Below is a small trained network, with its code and all its weights. Each question gives an input and a target symbol and asks what happens when units are switched off, that is, made to give their printed mean instead of their output.

import numpy as np


def w(rows, s, z=0):
    codes = np.array(rows[::2]) - 128.0
    scale = np.full(codes.shape[1], s)
    scale[-1] = z or s
    return codes * scale


def f(y):
    return np.maximum(y, 0)


def softmax(a):
    e = np.exp(a - a.max(-1, keepdims=True))
    return e / e.sum(-1, keepdims=True)


def log_softmax(a):
    a = a - a.max(-1, keepdims=True)
    return a - np.log(np.exp(a).sum(-1, keepdims=True))


def net(x, mask):
    ids = ['αβγδεζηθξτφψω'.index(c) for c in x.split()]
    T = len(ids)
    res = E[ids] + P[:T]
    u = 0
    for l in range(3):
        q, k, v = (res @ M[l].T for M in (Q, K, V))
        z = softmax(np.where(np.tri(T) > 0, q @ k.T / 3**0.5, -1e9)) @ v
        res = res + np.where(mask[u], z, O[l][:, -1]) @ O[l][:, :-1]
        u += 1
        y = f(res @ A[l][:, :-1].T + A[l][:, -1])
        res = res + np.where(mask[u : u + 4], y, B[l][:, -1]) @ B[l][:, :-1]
        u += 4
    return log_softmax(res[-1] @ U[:, :-1].T + U[:, -1])


Q, K, V, O, A, B = {}, {}, {}, {}, {}, {}
E = w([
[40,71,188,230,117,112,62,238],'α',
[199,117,78,105,37,17,137,212],'β',
[52,152,62,69,212,137,236,150],'γ',
[251,61,48,127,115,182,162,70],'δ',
[218,135,156,70,220,92,56,111],'ε',
[168,230,103,61,1,165,52,130],'ζ',
[144,35,182,98,18,166,245,211],'η',
[156,156,239,138,139,245,164,61],'θ',
[67,247,200,54,134,39,151,78],'ξ',
[138,244,111,226,162,191,128,209],'τ',
[106,82,35,12,204,175,26,215],'φ',
[38,64,16,186,75,151,83,70],'ψ',
[2,91,226,32,73,146,94,137],'ω',
],0.0059)
P = w([
[111,141,109,221,129,4,138,90],'0',
[86,190,93,41,83,178,167,201],'1',
[100,179,97,17,78,194,163,214],'2',
[77,171,92,50,74,191,154,181],'3',
[98,175,99,57,81,214,148,188],'4',
[98,169,100,63,64,197,131,197],'5',
[99,177,112,59,57,208,146,190],'6',
],0.0034)
Q[0] = w([
[42,122,107,71,254,184,254,203],'L0H0',
[45,229,84,14,69,239,237,255],'L0H0',
[77,35,100,193,254,68,255,83],'L0H0',
],0.0056)
K[0] = w([
[236,166,177,199,3,95,4,67],'L0H0',
[199,19,122,241,148,31,22,34],'L0H0',
[222,246,211,57,3,213,13,182],'L0H0',
],0.0058)
V[0] = w([
[27,208,96,129,94,73,190,236],'L0H0',
[119,86,19,78,2,107,166,47],'L0H0',
[34,40,47,120,244,180,231,91],'L0H0',
],0.0055)
O[0] = w([
[45,194,105,86,83,85,160,232,253],'L0H0',
[103,40,22,69,2,106,102,81,179],'L0H0',
[52,62,75,123,237,119,226,107,172],'L0H0',
],0.0052,0.0029)
A[0] = w([
[61,221,124,39,82,226,62,173,254],'L0N0',
[121,181,77,43,186,2,108,115,220],'L0N1',
[157,226,103,185,120,74,122,236,209],'L0N2',
[63,144,186,132,83,8,27,51,169],'L0N3',
],0.0047,0.003)
B[0] = w([
[94,176,106,47,81,252,119,185,254],'L0N0',
[137,186,58,17,199,37,111,136,184],'L0N1',
[160,207,88,185,122,84,99,231,180],'L0N2',
[42,169,180,108,71,18,50,86,141],'L0N3',
],0.0044,0.0078)
Q[1] = w([
[202,3,197,248,206,32,174,18],'L1H0',
[57,224,51,12,139,241,142,170],'L1H0',
[85,235,18,2,60,212,57,209],'L1H0',
],0.0057)
K[1] = w([
[137,163,96,35,96,252,82,162],'L1H0',
[157,110,149,214,122,1,120,54],'L1H0',
[143,116,209,236,151,11,171,98],'L1H0',
],0.0051)
V[1] = w([
[2,92,42,34,126,137,38,190],'L1H0',
[47,99,236,54,99,189,208,102],'L1H0',
[173,10,82,173,47,209,158,196],'L1H0',
],0.0049)
O[1] = w([
[85,133,76,125,216,123,20,135,253],'L1H0',
[130,2,195,162,132,40,120,215,67],'L1H0',
[233,102,7,185,148,88,136,160,9],'L1H0',
],0.0052,0.0046)
A[1] = w([
[15,18,136,97,244,114,203,97,249],'L1N0',
[19,111,57,146,109,186,183,77,130],'L1N1',
[107,245,91,102,191,255,43,5,182],'L1N2',
[101,96,3,105,174,80,133,96,184],'L1N3',
],0.0036,0.0019)
B[1] = w([
[3,60,155,138,218,82,192,93,176],'L1N0',
[56,161,90,201,78,93,163,6,189],'L1N1',
[171,246,130,120,162,251,76,37,254],'L1N2',
[107,133,29,103,166,57,166,89,174],'L1N3',
],0.0037,0.0067)
Q[2] = w([
[255,53,231,243,203,44,158,107],'L2H0',
[127,120,201,136,226,46,129,87],'L2H0',
[4,203,14,17,23,233,112,166],'L2H0',
],0.0057)
K[2] = w([
[175,99,115,81,59,253,175,199],'L2H0',
[86,67,119,73,137,204,203,207],'L2H0',
[97,164,144,171,180,6,71,49],'L2H0',
],0.0053)
V[2] = w([
[182,182,110,120,129,235,79,2],'L2H0',
[160,201,180,195,21,237,94,233],'L2H0',
[169,149,75,7,187,177,173,211],'L2H0',
],0.0049)
O[2] = w([
[130,27,115,74,196,200,148,85,121],'L2H0',
[105,131,82,48,146,195,151,215,1],'L2H0',
[228,167,155,3,204,11,129,101,168],'L2H0',
],0.0055,0.0071)
A[2] = w([
[165,197,159,149,196,162,211,157,254],'L2N0',
[136,150,174,7,180,158,222,218,69],'L2N1',
[90,77,194,63,195,154,3,121,207],'L2N2',
[184,200,144,76,38,117,205,35,196],'L2N3',
],0.0037,0.0045)
B[2] = w([
[196,142,184,203,183,121,220,189,238],'L2N0',
[3,116,116,91,184,18,210,103,192],'L2N1',
[121,8,218,99,201,156,60,148,221],'L2N2',
[221,150,171,110,50,95,213,24,254],'L2N3',
],0.0043,0.0055)
U = w([
[58,92,156,184,129,117,53,222,156],'α',
[195,109,29,100,61,34,123,213,175],'β',
[70,159,69,114,191,117,241,116,88],'γ',
[254,56,61,133,116,138,172,74,202],'δ',
[240,90,167,105,238,102,64,122,142],'ε',
[180,199,80,73,21,158,86,98,18],'ζ',
[108,32,184,136,36,120,233,175,254],'η',
[165,97,236,159,167,216,166,57,114],'θ',
[114,185,209,125,108,41,113,79,98],'ξ',
[133,203,102,237,162,179,116,200,128],'τ',
[122,60,72,79,201,155,27,170,137],'φ',
[56,89,27,190,80,169,85,65,136],'ψ',
[18,93,232,93,94,138,94,130,10],'ω',
],0.0054,0.0046)

Each question gives the input, a string of symbols that net reads in full, and the target symbol t.
The units are the heads (3 rows each of Q, K, V and O) and the neurons (one row each of A and B). Each row of codes is followed by its name. A weight is (code - 128) times the scale printed after its matrix; where a second scale follows, it is the last column's (O, A, B and U).
mask holds one flag per unit, layer by layer, with each layer's heads first. A switched-off unit (its flag False) gives its mean, the last column of its rows in O or B, instead of its output. The means were averaged over made-up inputs and are rounded, as every weight is.
A unit's drop is (log p(t) with every unit on - log p(t) with that unit switched off) / (log p(t) with every unit on - log p(t) with every unit switched off).
The circuit of an input: a set's keep is (log p(t) with only the set's units on - log p(t) with every unit switched off) / (log p(t) with every unit on - log p(t) with every unit switched off). Starting from the 12 units with the biggest drops (on a tie, the unit counted first), units are removed one at a time, each time the one whose removal leaves the highest keep (on an exact tie, the one counted first), for as long as the keep stays at least 0.8.
units of the circuit, in order: the units of the circuit, biggest drop first
most important unit: the unit with the biggest drop
k most important neurons: the k neurons with the biggest drops, biggest first
k most important neurons of layer l: the k neurons of layer l with the biggest drops, biggest first
drop when u is switched off: that unit's drop, to one decimal
input ζ ζ ζ β ψ η γ, target φ: units of the circuit, in order : (L2H0; L0H0; L1H0; L2N3)
input τ γ τ, target γ: units of the circuit, in order : (L2H0; L2N1; L1H0; L0H0)
input ε δ ε, target θ: 2 most important neurons of layer 0 : (L0N0; L0N3)
input γ ζ τ γ τ φ η, target ξ: 2 most important neurons of layer 0 : (L0N0; L0N1)
input ψ γ η ζ, target ψ: most important neuron of layer 1 : (L1N1)
input θ τ ζ θ, target η: 2 most important neurons of layer 0 : (L0N1; L0N0)
input τ γ φ η θ β, target γ: 2 most important neurons : (L2N1; L0N2)
input ζ γ ψ τ, target φ: 2 most important neurons of layer 2 : (L2N3; L2N2)
input τ τ ζ γ θ ζ, target γ: 2 most important neurons of layer 2 : (L2N1; L2N0)
input η τ ψ γ φ, target β: 2 most important neurons : (L1N2; L0N1)
input τ ξ γ η, target γ: 2 most important neurons of layer 0 : (L0N2; L0N0)
input ξ τ ξ δ ω, target ω: 2 most important neurons : (L0N3; L2N2)
input ζ α γ η η γ, target φ: 2 most important neurons of layer 0 : (L0N3; L0N0)
input θ γ ω β γ η, target η: most important unit : L1H0
input η φ γ γ ζ, target β: drop when L1H0 is switched off : 0.9
input ζ ζ δ, target φ: drop when L1H0 is switched off : 0.2
input α ζ γ φ τ, target τ: drop when L0H0 is switched off : 0.1
input ψ γ ψ τ, target ψ: drop when L1N1 is switched off : 0.1
input γ ψ ζ ω η ε γ, target ξ: 3 most important neurons of layer 1 : (L1N0; L1N3; L1N2)
input ψ τ ζ γ ω γ γ, target ψ: 3 most important neurons of layer 0 : (L0N0; L0N3; L0N2)
input β ζ β, target ζ: most important neuron of layer 0 : (L0N0)
